Below is a small trained network, with its code and all its weights. Each question gives an input and a class and asks what happens when units are switched off, that is, made to give their printed mean instead of their output.

import numpy as np


def w(rows, s, z=0):
    codes = np.array(rows[::2]) - 128.0
    scale = np.full(codes.shape[1], s)
    scale[-1] = z or s
    return codes * scale


def f(y):
    return np.maximum(y, 0)


def log_softmax(a):
    a = a - a.max(-1, keepdims=True)
    return a - np.log(np.exp(a).sum(-1, keepdims=True))


def net(x, mask):
    res = np.array(x, float).reshape(1, 8) / 4 @ E
    y = f(res @ A[0][:, :-1].T + A[0][:, -1])
    res = res + np.where(mask, y, B[0][:, -1]) @ B[0][:, :-1]
    return log_softmax(res[-1] @ U[:, :-1].T + U[:, -1])


A, B = {}, {}
E = w([
[34,184,201],'x0',
[175,130,110],'x1',
[102,3,43],'x2',
[19,5,151],'x3',
[102,227,162],'x4',
[137,155,35],'x5',
[242,120,228],'x6',
[65,117,208],'x7',
],0.004)
A[0] = w([
[122,3,98,90],'N1',
[132,163,96,79],'N2',
[162,127,255,60],'N3',
[42,138,96,37],'N4',
[88,192,136,14],'N5',
[2,111,215,165],'N6',
[130,43,107,92],'N7',
[180,53,234,146],'N8',
[112,206,209,80],'N9',
[99,122,112,253],'N10',
[177,11,179,128],'N11',
[26,99,173,175],'N12',
[130,42,90,32],'N13',
[135,26,93,49],'N14',
[158,146,120,97],'N15',
[157,74,156,122],'N16',
[132,197,70,46],'N17',
[68,94,57,92],'N18',
[122,125,127,183],'N19',
[130,183,77,56],'N20',
[200,178,146,63],'N21',
[117,100,139,30],'N22',
[112,203,77,23],'N23',
],0.0099,0.0037)
B[0] = w([
[131,29,137,217],'N1',
[130,130,186,146],'N2',
[83,236,83,211],'N3',
[171,52,48,159],'N4',
[179,152,118,151],'N5',
[13,133,80,253],'N6',
[134,59,123,184],'N7',
[101,247,181,236],'N8',
[158,191,32,214],'N9',
[79,104,193,214],'N10',
[185,107,212,223],'N11',
[23,136,122,227],'N12',
[129,42,123,175],'N13',
[160,39,101,189],'N14',
[104,162,133,150],'N15',
[150,128,173,173],'N16',
[144,136,234,165],'N17',
[155,44,154,187],'N18',
[109,127,159,167],'N19',
[140,135,209,157],'N20',
[66,195,122,190],'N21',
[126,119,143,130],'N22',
[143,131,253,157],'N23',
],0.022,0.005)
U = w([
[142,36,122,158],'0',
[211,152,170,163],'1',
[131,106,141,166],'2',
[97,137,81,143],'3',
[208,127,81,85],'4',
[255,77,115,1],'5',
],0.0081,0.006)

Each question gives the input, the list of numbers given to net, and the class t.
The units are the neurons (one row each of A and B). Each row of codes is followed by its name. A weight is (code - 128) times the scale printed after its matrix; where a second scale follows, it is the last column's (A, B and U).
mask holds one flag per neuron, in row order. A switched-off neuron (its flag False) gives its mean, the last column of its row in B, instead of its output. The means were averaged over made-up inputs and are rounded, as every weight is.
A unit's drop is (log p(t) with every unit on - log p(t) with that unit switched off) / (log p(t) with every unit on - log p(t) with every unit switched off).
The circuit of an input: a set's keep is (log p(t) with only the set's units on - log p(t) with every unit switched off) / (log p(t) with every unit on - log p(t) with every unit switched off). Starting from the 12 units with the biggest drops (on a tie, the unit counted first), units are removed one at a time, each time the one whose removal leaves the highest keep (on an exact tie, the one counted first), for as long as the keep stays at least 0.8.
circuit, biggest first: the units of the circuit, biggest drop first
unit that matters most: the unit with the biggest drop
k most important neurons: the k neurons with the biggest drops, biggest first
drop of u: that unit's drop, to one decimal
input [-2,1,-4,8,1,-2,8,3], class 3: circuit, biggest first -> (N3)
input [1,6,3,0,2,8,7,7], class 1: circuit, biggest first -> (N6, N12)
input [-7,7,-6,6,6,-6,4,-1], class 1: circuit, biggest first -> (N6, N8)
input [-2,0,-5,-8,3,-6,1,2], class 3: circuit, biggest first -> (N21, N3)
input [-8,8,-5,7,-6,1,3,-1], class 5: 2 most important neurons -> (N6, N11)
input [-3,-1,-3,7,-2,-3,7,-7], class 1: circuit, biggest first -> (N8, N11)
input [-6,-7,-3,-8,0,-6,5,-2], class 3: 2 most important neurons -> (N21, N3)
input [1,5,-3,1,2,2,4,-4], class 4: circuit, biggest first -> (N6, N12, N10, N11)
input [-4,3,1,-1,8,1,2,-2], class 1: 3 most important neurons -> (N6, N12, N1)
input [-6,-5,-8,8,-2,-5,7,5], class 3: 3 most important neurons -> (N6, N3, N12)
input [-7,8,-1,6,0,7,5,-1], class 5: 3 most important neurons -> (N6, N12, N11)
input [8,6,-1,-1,-2,2,0,-5], class 1: drop of N14 -> 0.1
input [4,-2,-8,5,-6,-1,5,-1], class 3: drop of N3 -> 0.1
input [1,6,1,7,8,5,-3,-3], class 0: drop of N9 -> 0.2
input [-5,2,-3,0,-5,-6,-4,-3], class 5: unit that matters most -> N6
